Here is a tiny trained network, its code and every weight. The questions are about switching its units off for an input and a class, where a switched-off unit gives its printed mean instead of its output.

import numpy as np


def w(rows, s, z=0):
    codes = np.array(rows[::2]) - 128.0
    scale = np.full(codes.shape[1], s)
    scale[-1] = z or s
    return codes * scale


def f(y):
    return y / 2 * (1 + np.tanh(0.7978845608 * (y + 0.044715 * y**3)))


def log_softmax(a):
    a = a - a.max(-1, keepdims=True)
    return a - np.log(np.exp(a).sum(-1, keepdims=True))


def net(x, mask):
    res = np.array(x, float).reshape(1, 4) / 4 @ E
    y = f(res @ A[0][:, :-1].T + A[0][:, -1])
    res = res + np.where(mask, y, B[0][:, -1]) @ B[0][:, :-1]
    return log_softmax(res[-1] @ U[:, :-1].T + U[:, -1])


A, B = {}, {}
E = w([
[182,54,157,200,186,238,204],'x0',
[177,165,125,119,27,163,73],'x1',
[161,194,100,9,155,184,89],'x2',
[208,170,197,88,174,75,168],'x3',
],0.011)
A[0] = w([
[141,90,221,158,148,191,223,212],'n0',
[199,35,171,180,171,115,168,116],'n1',
[191,168,182,79,184,143,222,228],'n2',
[79,128,84,178,143,198,122,181],'n3',
[122,33,95,197,75,197,137,93],'n4',
[110,130,108,121,15,11,142,190],'n5',
[42,84,112,151,76,158,145,255],'n6',
[120,83,191,220,180,99,169,147],'n7',
[140,119,108,37,116,124,121,206],'n8',
[100,150,74,160,233,136,88,119],'n9',
[108,127,142,120,31,78,100,180],'n10',
[168,111,144,156,110,213,40,241],'n11',
[132,198,91,130,73,95,63,177],'n12',
[168,96,156,110,205,25,117,211],'n13',
[144,202,132,56,152,191,100,202],'n14',
],0.011,0.0036)
B[0] = w([
[159,84,102,83,74,79,221,248],'n0',
[179,124,103,127,158,67,192,230],'n1',
[199,221,140,14,128,134,133,238],'n2',
[176,46,85,173,155,132,138,186],'n3',
[126,63,45,234,69,163,143,215],'n4',
[40,171,222,211,106,94,105,229],'n5',
[133,56,116,254,177,100,85,207],'n6',
[197,166,146,168,218,129,241,234],'n7',
[117,139,90,108,111,162,81,199],'n8',
[107,101,111,102,190,130,76,166],'n9',
[72,81,158,139,61,56,155,203],'n10',
[160,65,109,138,26,186,184,190],'n11',
[109,84,140,95,66,64,47,223],'n12',
[77,232,192,74,195,95,155,202],'n13',
[137,118,102,95,100,225,66,235],'n14',
],0.0092,0.015)
U = w([
[204,134,138,77,174,85,232,125],'0',
[44,143,164,116,30,37,32,151],'1',
[135,203,154,46,175,147,106,165],'2',
[220,114,102,104,23,254,121,254],'3',
[151,9,46,244,95,145,172,196],'4',
[95,94,29,94,160,171,35,80],'5',
[36,121,156,147,238,147,132,21],'6',
[84,194,236,246,137,91,160,79],'7',
],0.0091,0.002)

Each question gives the input, the list of numbers given to net, and the class t.
The units are the neurons (one row each of A and B). Each row of codes is followed by its name. A weight is (code - 128) times the scale printed after its matrix; where a second scale follows, it is the last column's (A, B and U).
mask holds one flag per neuron, in row order. A switched-off neuron (its flag False) gives its mean, the last column of its row in B, instead of its output. The means were averaged over made-up inputs and are rounded, as every weight is.
A unit's drop is (log p(t) with every unit on - log p(t) with that unit switched off) / (log p(t) with every unit on - log p(t) with every unit switched off).
k most important neurons: the k neurons with the biggest drops, biggest first
drop of u: that unit's drop, to one decimal
input [-3,5,4,-6], class 1: most important neuron : [n12]
input [7,-3,7,0], class 3: 2 most important neurons : [n14 n7]
input [7,0,8,7], class 3: 3 most important neurons : [n14 n7 n11]
input [8,-5,3,-2], class 0: 3 most important neurons : [n2 n7 n1]
input [-8,-3,8,7], class 2: 2 most important neurons : [n2 n13]
input [-2,3,-3,8], class 7: 2 most important neurons : [n5 n14]
input [0,8,-6,5], class 7: 3 most important neurons : [n14 n5 n8]
input [-2,-4,-5,2], class 7: drop of n2 : 0.1
input [2,-6,8,-4], class 5: drop of n9 : 0.2
input [3,3,-8,7], class 0: drop of n7 : 0.0
